Below are the code and all the weights of a small trained network. Each question names an input and a class and asks about switching units off, where a switched-off unit gives its printed mean instead of its output.

import numpy as np


def w(rows, s, z=0):
    codes = np.array(rows[::2]) - 128.0
    scale = np.full(codes.shape[1], s)
    scale[-1] = z or s
    return codes * scale


def norm(h):
    return h / np.sqrt((h * h).mean(-1, keepdims=True) + 1e-5)


def f(y):
    return y / 2 * (1 + np.tanh(0.7978845608 * (y + 0.044715 * y**3)))


def log_softmax(a):
    a = a - a.max(-1, keepdims=True)
    return a - np.log(np.exp(a).sum(-1, keepdims=True))


def net(x, mask):
    res = np.array(x, float).reshape(1, 6) / 4 @ E
    u = 0
    for l in range(4):
        y = f(norm(res) @ A[l][:, :-1].T + A[l][:, -1])
        res = res + np.where(mask[u : u + 3], y, B[l][:, -1]) @ B[l][:, :-1]
        u += 3
    return log_softmax(norm(res)[-1] @ U[:, :-1].T + U[:, -1])


A, B = {}, {}
E = w([
[144,129,152,129,58,254,104,115,107,130],'x0',
[105,96,139,124,105,121,140,102,149,88],'x1',
[96,126,72,108,185,178,61,148,192,83],'x2',
[194,148,159,55,140,119,118,128,133,89],'x3',
[96,162,108,69,108,147,201,137,175,165],'x4',
[146,113,179,165,129,136,145,166,182,121],'x5',
],0.0094)
A[0] = w([
[72,32,136,109,80,106,181,3,167,21,3],'0.n0',
[110,151,23,81,121,127,144,56,29,95,90],'0.n1',
[180,216,113,141,211,153,108,229,63,237,20],'0.n2',
],0.0067,0.0047)
B[0] = w([
[215,220,28,169,32,109,132,130,142,64,194],'0.n0',
[209,132,201,206,189,158,163,207,197,165,250],'0.n1',
[203,151,43,162,38,111,175,49,182,5,191],'0.n2',
],0.012,0.0023)
A[1] = w([
[121,91,204,173,130,133,195,150,199,79,34],'1.n0',
[49,125,65,247,115,138,136,53,145,214,4],'1.n1',
[206,166,172,2,154,116,135,117,90,66,52],'1.n2',
],0.0062,0.0033)
B[1] = w([
[216,125,146,119,121,93,96,210,153,189,169],'1.n0',
[142,167,200,48,139,108,189,230,58,1,230],'1.n1',
[36,146,169,154,122,127,158,216,73,74,250],'1.n2',
],0.011,0.0023)
A[2] = w([
[108,189,111,2,124,139,231,102,177,186,59],'2.n0',
[187,50,163,160,181,94,60,68,39,77,1],'2.n1',
[182,89,189,108,67,62,205,79,45,178,29],'2.n2',
],0.0065,0.0057)
B[2] = w([
[116,67,95,196,63,50,33,199,92,170,211],'2.n0',
[97,126,90,145,45,59,73,220,123,216,164],'2.n1',
[22,249,120,156,187,183,57,77,238,106,252],'2.n2',
],0.011,0.0029)
A[3] = w([
[89,100,102,93,161,66,123,119,170,115,118],'3.n0',
[127,126,138,127,178,2,166,98,137,128,1],'3.n1',
[131,123,177,116,66,221,125,110,112,128,51],'3.n2',
],0.0087,0.0042)
B[3] = w([
[143,173,127,121,103,247,131,48,46,162,234],'3.n0',
[172,22,126,78,76,255,177,37,78,148,253],'3.n1',
[166,75,72,90,191,33,192,43,79,170,240],'3.n2',
],0.0088,0.0025)
U = w([
[210,206,33,175,32,115,150,72,164,36,143],'0',
[53,142,222,92,174,137,197,221,29,41,78],'1',
[4,219,159,121,202,167,30,30,220,148,254],'2',
[86,70,91,166,49,50,25,215,99,216,88],'3',
[160,41,125,66,143,193,154,15,47,215,10],'4',
[231,122,211,196,211,147,171,172,209,186,128],'5',
],0.015,0.0084)

Each question gives the input, the list of numbers given to net, and the class t.
The units are the neurons (one row each of A and B). Each row of codes is followed by its name. A weight is (code - 128) times the scale printed after its matrix; where a second scale follows, it is the last column's (A, B and U).
mask holds one flag per neuron, layer by layer. A switched-off neuron (its flag False) gives its mean, the last column of its row in B, instead of its output. The means were averaged over made-up inputs and are rounded, as every weight is.
A unit's drop is (log p(t) with every unit on - log p(t) with that unit switched off) / (log p(t) with every unit on - log p(t) with every unit switched off).
The circuit of an input: a set's keep is (log p(t) with only the set's units on - log p(t) with every unit switched off) / (log p(t) with every unit on - log p(t) with every unit switched off). Starting from all 12 units, units are removed one at a time, each time the one whose removal leaves the highest keep (on an exact tie, the one counted first), for as long as the keep stays at least 0.8.
circuit, biggest first: the units of the circuit, biggest drop first
unit that matters most: the unit with the biggest drop
top k neurons: the k neurons with the biggest drops, biggest first
top k neurons in layer l: the k neurons of layer l with the biggest drops, biggest first
drop when u is switched off: that unit's drop, to one decimal
input [-4,-1,2,6,-7,-7], class 3: circuit, biggest first : (2.n1)
input [8,5,6,-8,-7,-8], class 1: top 3 neurons : (1.n1; 2.n2; 3.n1)
input [-8,-4,2,-7,-5,-3], class 4: top 2 neurons : (3.n1; 1.n2)
input [6,4,3,-3,1,6], class 4: circuit, biggest first : (3.n2; 2.n2)
input [-7,8,3,-8,-7,-1], class 0: top 2 neurons : (0.n0; 1.n2)
input [-7,-5,-4,0,4,7], class 4: circuit, biggest first : (3.n1; 0.n1)
input [8,-3,2,5,-4,7], class 4: circuit, biggest first : (3.n2; 0.n1)
input [7,-6,7,-8,8,4], class 1: top 2 neurons in layer 2 : (2.n2; 2.n1)
input [1,3,-3,8,7,4], class 1: top 2 neurons : (1.n2; 0.n1)
input [-8,0,-7,-4,-7,4], class 4: top 2 neurons : (3.n1; 2.n0)
input [-2,8,-8,5,-1,7], class 0: top 3 neurons : (0.n0; 0.n1; 1.n0)
input [-3,4,6,-5,1,7], class 5: top 4 neurons : (1.n0; 2.n2; 1.n2; 1.n1)
input [3,-4,-5,2,-4,3], class 2: circuit, biggest first : (2.n2; 0.n1)
input [2,-2,3,6,-1,6], class 1: unit that matters most : 1.n2
input [-7,-4,-6,2,8,8], class 3: top 3 neurons : (2.n0; 0.n1; 1.n1)
input [8,-8,-8,0,-8,-6], class 0: top 4 neurons : (0.n2; 2.n2; 3.n1; 2.n1)
input [-5,-7,7,-7,7,3], class 0: circuit, biggest first : (0.n2; 2.n2)
input [3,4,-4,5,-7,-8], class 5: top 2 neurons : (0.n1; 2.n0)
input [5,-1,4,0,5,-2], class 3: top 2 neurons : (2.n0; 2.n2)
input [4,-7,7,-7,-3,-2], class 0: top neuron : (0.n2)
input [-7,-5,3,1,5,3], class 4: top 2 neurons in layer 3 : (3.n1; 3.n0)
input [-5,-2,5,-7,6,-5], class 1: drop when 1.n1 is switched off : 0.9
input [-2,-3,-2,4,8,-7], class 3: drop when 2.n0 is switched off : 1.5
input [8,6,3,2,-4,5], class 4: drop when 0.n1 is switched off : 0.2
